After every row comes one of two labels: whether the row has a hidden trait. Each part has its own trait and labels.
(in the rows, 128 means zero)
[111 145 120 102 139 169 147 126 133 153 123 127 130 116 134 135  51 136
 106 123 186 112] => V
[155 117  96 151 133 109 137 127 121 116 134 143 123 125 126 128 118 123
 124 129  98 129] => A
[145 125 119 146 132 123 128 135 120 116 131 137 128 130 125 129 152 126
 130 126 101 137] => V
[127 137  75 103 141 161 150 121 135 149 130 135 132 117 135 138  35 144
 109 133 169  95] => V
[161 109 203 167 132  98 106 139 122 102 129 124 127 139 125 115 209 118
 130 125  73 157] => A
[157 117 127 156 134 111 127 137 118 113 131 138 126 128 126 122 155 123
 131 126  85 134] => V
[167 111  64 126 137 127 145 113 142 121 142 137 130 122 134 128  53 139
  91 136  95  81] => A
[124 143 137 114 136 154 137 107 143 153 132 120 129 120 140 149  19 144
 107 130 186 126] => V
[126 136 100 132 137 125 143 129 122 139 127 141 126 117 128 143  38 135
 123 129 165 120] => A
[152 118 133 159 133 103 126 136 118 113 130 138 124 131 124 123 158 124
 131 125  91 137] => V
[126 135 163 106 133 197 118 140 141 127 127 114 135 134 135 124 204 139
 109 128 135 115] => V
[132 139 161 120 136 153 126 121 142 140 130 121 130 126 138 141  92 142
 100 128 158 130] => V
[116 138 191 178 124  57 136 111 109 141 117 133 109 115 122 146   5 108
 131 111 181 179] => A
[125 139  81 105 137 161 147 103 142 156 138 131 129 117 141 152   1 148
 113 137 173 104] => A
[118 142  81 112 139 147 154 122 125 153 127 140 128 114 132 142   2 138
 121 129 184 103] => A
[157 115 108 154 133 119 130 129 121 111 134 139 124 128 124 126 141 122
 123 129  91 118] => A
[119 136 182 107 130 187 115 148 135 126 124 114 134 138 134 120 229 135
 116 126 126 128] => V
[146 121  73 147 131  84 149 107 128 132 134 145 121 109 127 140   8 126
 105 129 127 101] => A
[155 110 111 163 134  89 126 133 113 107 130 147 124 128 120 125 124 116
 137 130  86 138] => A
[148 115  88 160 133  91 138 131 110 115 131 152 122 123 120 129 116 118
 137 129 104 113] => A
[138 129 110 123 138 129 139 118 137 138 133 133 127 122 133 140  44 141
 107 132 153 115] => A
[147 126 101 123 136 155 132 135 131 120 137 134 133 128 132 132 141 137
 119 133 134 110] => V
